Below is a small trained network, with its code and all its weights. Each question gives an input and a class and asks what happens when units are switched off, that is, made to give their printed mean instead of their output.

import numpy as np


def w(rows, s, z=0):
    codes = np.array(rows[::2]) - 128.0
    scale = np.full(codes.shape[1], s)
    scale[-1] = z or s
    return codes * scale


def norm(h):
    return h / np.sqrt((h * h).mean(-1, keepdims=True) + 1e-5)


def f(y):
    return np.maximum(y, 0)


def log_softmax(a):
    a = a - a.max(-1, keepdims=True)
    return a - np.log(np.exp(a).sum(-1, keepdims=True))


def net(x, mask):
    res = np.array(x, float).reshape(1, 3) / 4 @ E
    u = 0
    for l in range(2):
        y = f(norm(res) @ A[l][:, :-1].T + A[l][:, -1])
        res = res + np.where(mask[u : u + 6], y, B[l][:, -1]) @ B[l][:, :-1]
        u += 6
    return log_softmax(norm(res)[-1] @ U[:, :-1].T + U[:, -1])


A, B = {}, {}
E = w([
[76,172,142,158,125,2,74],'x0',
[50,174,66,96,213,143,120],'x1',
[99,113,108,94,147,93,231],'x2',
],0.0061)
A[0] = w([
[151,130,132,91,2,120,117,67],'L0N1',
[126,115,119,124,122,101,188,14],'L0N2',
[94,120,166,181,125,49,165,68],'L0N3',
[211,92,154,199,167,58,185,12],'L0N4',
[146,151,103,123,185,97,185,83],'L0N5',
[120,173,115,85,54,90,219,3],'L0N6',
],0.0097,0.0043)
B[0] = w([
[154,174,85,99,201,115,107,226],'L0N1',
[91,81,215,20,116,193,89,165],'L0N2',
[139,106,195,173,152,191,218,253],'L0N3',
[123,163,1,82,127,77,113,202],'L0N4',
[125,63,81,103,134,158,54,201],'L0N5',
[171,55,191,82,36,123,29,196],'L0N6',
],0.0077,0.0043)
A[1] = w([
[254,98,157,129,23,71,168,141],'L1N1',
[200,73,125,132,171,182,203,2],'L1N2',
[137,103,191,79,141,172,191,6],'L1N3',
[90,136,210,210,145,36,201,77],'L1N4',
[210,101,209,135,163,144,32,170],'L1N5',
[111,62,126,80,79,97,243,98],'L1N6',
],0.0085,0.0021)
B[1] = w([
[144,133,62,138,218,148,163,241],'L1N1',
[109,195,168,197,81,8,185,197],'L1N2',
[151,185,107,184,50,172,73,183],'L1N3',
[146,193,136,169,48,164,172,209],'L1N4',
[72,88,157,83,110,131,100,254],'L1N5',
[87,79,197,91,114,124,93,203],'L1N6',
],0.011,0.0067)
U = w([
[95,43,220,82,123,154,68,205],'0',
[112,190,182,199,103,143,170,3],'1',
[145,131,46,120,249,133,133,174],'2',
],0.016,0.0022)

Each question gives the input, the list of numbers given to net, and the class t.
The units are the neurons (one row each of A and B). Each row of codes is followed by its name. A weight is (code - 128) times the scale printed after its matrix; where a second scale follows, it is the last column's (A, B and U).
mask holds one flag per neuron, layer by layer. A switched-off neuron (its flag False) gives its mean, the last column of its row in B, instead of its output. The means were averaged over made-up inputs and are rounded, as every weight is.
A unit's drop is (log p(t) with every unit on - log p(t) with that unit switched off) / (log p(t) with every unit on - log p(t) with every unit switched off).
The circuit of an input: a set's keep is (log p(t) with only the set's units on - log p(t) with every unit switched off) / (log p(t) with every unit on - log p(t) with every unit switched off). Starting from all 12 units, units are removed one at a time, each time the one whose removal leaves the highest keep (on an exact tie, the one counted first), for as long as the keep stays at least 0.8.
circuit, biggest first: the units of the circuit, biggest drop first
unit that matters most: the unit with the biggest drop
k most important neurons: the k neurons with the biggest drops, biggest first
k most important neurons of layer l: the k neurons of layer l with the biggest drops, biggest first
drop when u is switched off: that unit's drop, to one decimal
input [-7,4,-6], class 1: 3 most important neurons of layer 0 => [L0N6 L0N5 L0N2]
input [-6,-8,-6], class 2: circuit, biggest first => [L1N1]
input [7,-8,-5], class 2: 2 most important neurons => [L1N1 L0N4]
input [-8,4,8], class 0: 2 most important neurons of layer 0 => [L0N3 L0N5]
input [-3,-1,-2], class 1: 2 most important neurons of layer 1 => [L1N2 L1N6]
input [-1,6,6], class 0: 2 most important neurons of layer 0 => [L0N1 L0N4]
input [-6,-3,4], class 1: 3 most important neurons of layer 1 => [L1N2 L1N3 L1N1]
input [-8,5,-5], class 1: 2 most important neurons of layer 1 => [L1N2 L1N1]
input [-7,1,4], class 1: 3 most important neurons of layer 1 => [L1N2 L1N5 L1N3]
input [1,-6,4], class 2: 2 most important neurons => [L0N4 L1N1]
input [4,8,8], class 0: 2 most important neurons => [L1N1 L0N1]
input [-7,5,0], class 1: 2 most important neurons => [L1N2 L1N1]
input [5,-6,4], class 2: 3 most important neurons of layer 0 => [L0N4 L0N6 L0N1]
input [0,-6,8], class 0: unit that matters most => L0N2
input [4,-4,5], class 0: 4 most important neurons => [L1N6 L0N6 L0N2 L0N3]
input [-6,4,-5], class 1: 4 most important neurons => [L0N6 L1N2 L0N5 L1N6]
input [-4,-6,5], class 2: 2 most important neurons of layer 0 => [L0N4 L0N3]
input [-2,6,6], class 0: 2 most important neurons => [L1N1 L0N1]
input [2,-8,-7], class 2: 2 most important neurons of layer 1 => [L1N1 L1N6]
input [0,-2,1], class 2: circuit, biggest first => [L0N4]
input [1,3,-2], class 2: 3 most important neurons of layer 0 => [L0N6 L0N3 L0N2]
input [3,-7,5], class 2: drop when L0N4 is switched off => 1.2
input [-3,-1,7], class 0: drop when L1N6 is switched off => 0.0
input [-4,0,2], class 1: drop when L1N3 is switched off => 0.1
input [-7,-6,-2], class 1: drop when L1N2 is switched off => 2.6
